Here is a tiny trained network, its code and every weight. The questions are about switching its units off for an input and a class, where a switched-off unit gives its printed mean instead of its output.

import numpy as np


def w(rows, s, z=0):
    codes = np.array(rows[::2]) - 128.0
    scale = np.full(codes.shape[1], s)
    scale[-1] = z or s
    return codes * scale


def norm(h):
    return h / np.sqrt((h * h).mean(-1, keepdims=True) + 1e-5)


def f(y):
    return y / 2 * (1 + np.tanh(0.7978845608 * (y + 0.044715 * y**3)))


def log_softmax(a):
    a = a - a.max(-1, keepdims=True)
    return a - np.log(np.exp(a).sum(-1, keepdims=True))


def net(x, mask):
    res = np.array(x, float).reshape(1, 7) / 4 @ E
    u = 0
    for l in range(4):
        y = f(norm(res) @ A[l][:, :-1].T + A[l][:, -1])
        res = res + np.where(mask[u : u + 5], y, B[l][:, -1]) @ B[l][:, :-1]
        u += 5
    return log_softmax(norm(res)[-1] @ U[:, :-1].T + U[:, -1])


A, B = {}, {}
E = w([
[131,131,127,129,130,129],'x0',
[203,123,167,164,91,196],'x1',
[62,56,99,254,161,137],'x2',
[125,128,128,128,125,127],'x3',
[133,130,125,128,133,132],'x4',
[125,126,131,128,125,125],'x5',
[132,60,181,59,236,204],'x6',
],0.0076)
A[0] = w([
[114,222,79,95,63,136,112],'0.n1',
[118,61,154,144,205,102,85],'0.n2',
[50,103,117,195,179,185,121],'0.n3',
[22,139,106,79,203,15,253],'0.n4',
[133,102,112,254,135,74,86],'0.n5',
],0.007,0.0047)
B[0] = w([
[123,3,91,118,142,129,168],'0.n1',
[71,92,120,111,105,206,156],'0.n2',
[131,103,90,110,112,155,184],'0.n3',
[139,154,115,93,162,121,254],'0.n4',
[130,201,118,123,95,169,179],'0.n5',
],0.014,0.0072)
A[1] = w([
[140,159,197,91,155,121,70],'1.n1',
[81,113,94,98,177,139,100],'1.n2',
[109,171,184,155,112,101,104],'1.n3',
[255,107,144,162,53,10,2],'1.n4',
[123,186,62,54,121,93,152],'1.n5',
],0.0087,0.0057)
B[1] = w([
[74,114,254,82,79,88,142],'1.n1',
[68,164,160,111,97,120,186],'1.n2',
[113,92,57,7,48,189,107],'1.n3',
[251,114,82,83,124,143,180],'1.n4',
[142,105,95,250,192,99,254],'1.n5',
],0.0073,0.0055)
A[2] = w([
[104,118,156,152,162,184,133],'2.n1',
[123,252,111,175,86,120,87],'2.n2',
[122,156,182,80,177,149,175],'2.n3',
[60,146,143,92,193,124,122],'2.n4',
[169,103,185,165,66,188,255],'2.n5',
],0.015,0.0039)
B[2] = w([
[26,139,44,53,195,49,196],'2.n1',
[113,153,201,212,167,192,209],'2.n2',
[124,165,238,146,50,13,244],'2.n3',
[255,194,76,156,90,204,253],'2.n4',
[72,20,138,85,8,145,250],'2.n5',
],0.0093,0.0072)
A[3] = w([
[73,133,101,186,235,196,98],'3.n1',
[196,165,20,146,197,81,56],'3.n2',
[143,81,66,167,171,2,4],'3.n3',
[117,8,74,88,38,151,54],'3.n4',
[80,78,251,132,113,165,107],'3.n5',
],0.009,0.0041)
B[3] = w([
[193,202,167,131,130,15,201],'3.n1',
[47,27,189,119,115,143,214],'3.n2',
[30,69,80,126,162,154,152],'3.n3',
[223,140,136,158,205,113,254],'3.n4',
[3,121,122,200,131,179,178],'3.n5',
],0.011,0.0063)
U = w([
[68,14,81,103,192,145,253],'0',
[199,213,182,79,134,64,97],'1',
[122,225,102,216,193,86,106],'2',
[82,212,55,49,208,146,99],'3',
[251,73,107,113,108,165,105],'4',
[80,103,217,86,58,114,99],'5',
[90,136,138,197,82,245,124],'6',
],0.021,0.0028)

Each question gives the input, the list of numbers given to net, and the class t.
The units are the neurons (one row each of A and B). Each row of codes is followed by its name. A weight is (code - 128) times the scale printed after its matrix; where a second scale follows, it is the last column's (A, B and U).
mask holds one flag per neuron, layer by layer. A switched-off neuron (its flag False) gives its mean, the last column of its row in B, instead of its output. The means were averaged over made-up inputs and are rounded, as every weight is.
A unit's drop is (log p(t) with every unit on - log p(t) with that unit switched off) / (log p(t) with every unit on - log p(t) with every unit switched off).
The circuit of an input: a set's keep is (log p(t) with only the set's units on - log p(t) with every unit switched off) / (log p(t) with every unit on - log p(t) with every unit switched off). Starting from the 12 units with the biggest drops (on a tie, the unit counted first), units are removed one at a time, each time the one whose removal leaves the highest keep (on an exact tie, the one counted first), for as long as the keep stays at least 0.8.
circuit, biggest first: the units of the circuit, biggest drop first
unit that matters most: the unit with the biggest drop
k most important neurons: the k neurons with the biggest drops, biggest first
k most important neurons of layer l: the k neurons of layer l with the biggest drops, biggest first
drop when u is switched off: that unit's drop, to one decimal
input [-5,-8,0,1,-2,-5,5], class 1: unit that matters most : 2.n3
input [-4,-4,-3,0,2,4,6], class 1: circuit, biggest first : 2.n3, 2.n4
input [1,-8,4,-4,-5,3,1], class 3: 2 most important neurons of layer 3 : 3.n4, 3.n2
input [-7,-3,1,0,-8,7,1], class 3: 3 most important neurons of layer 2 : 2.n5, 2.n2, 2.n4
input [-3,7,0,3,6,-3,-7], class 4: 4 most important neurons : 1.n4, 0.n1, 0.n2, 3.n4
input [6,1,-6,-7,-3,-3,4], class 5: 3 most important neurons : 0.n4, 1.n1, 3.n4
input [2,-3,-8,-8,4,1,0], class 0: 2 most important neurons : 0.n1, 1.n5
input [4,0,-3,5,2,-5,6], class 1: 2 most important neurons of layer 3 : 3.n2, 3.n3
input [-2,-1,3,-2,-5,8,4], class 3: 2 most important neurons : 0.n2, 2.n1
input [-6,7,0,-3,-2,-7,2], class 5: 2 most important neurons : 0.n1, 1.n5
input [-7,-6,1,-7,2,2,8], class 3: 2 most important neurons : 0.n2, 2.n1
input [-5,4,-1,6,0,1,-7], class 4: 2 most important neurons : 0.n1, 1.n4
input [6,1,-4,-1,-3,-1,-1], class 4: 2 most important neurons : 0.n4, 2.n1
input [-5,4,6,8,7,-2,2], class 0: circuit, biggest first : 2.n1
input [7,3,3,3,0,-5,-8], class 6: 3 most important neurons : 2.n2, 0.n4, 0.n5
input [5,-6,-6,-2,-2,1,-1], class 0: 2 most important neurons : 1.n5, 0.n1
input [0,-5,5,-7,-3,3,1], class 3: 2 most important neurons : 0.n2, 0.n3
input [-5,0,-2,-4,-6,-4,-7], class 0: 2 most important neurons of layer 2 : 2.n5, 2.n4
input [-5,-7,-2,-4,5,-3,8], class 1: 2 most important neurons of layer 2 : 2.n3, 2.n4
input [-6,1,-2,-8,1,1,-8], class 4: circuit, biggest first : 0.n1
input [-4,0,-1,-2,-3,8,2], class 1: 2 most important neurons : 2.n4, 2.n5
input [7,-7,4,-2,-7,6,6], class 3: drop when 0.n2 is switched off : 0.2
input [5,-5,2,7,-5,-4,6], class 3: drop when 0.n2 is switched off : 0.3
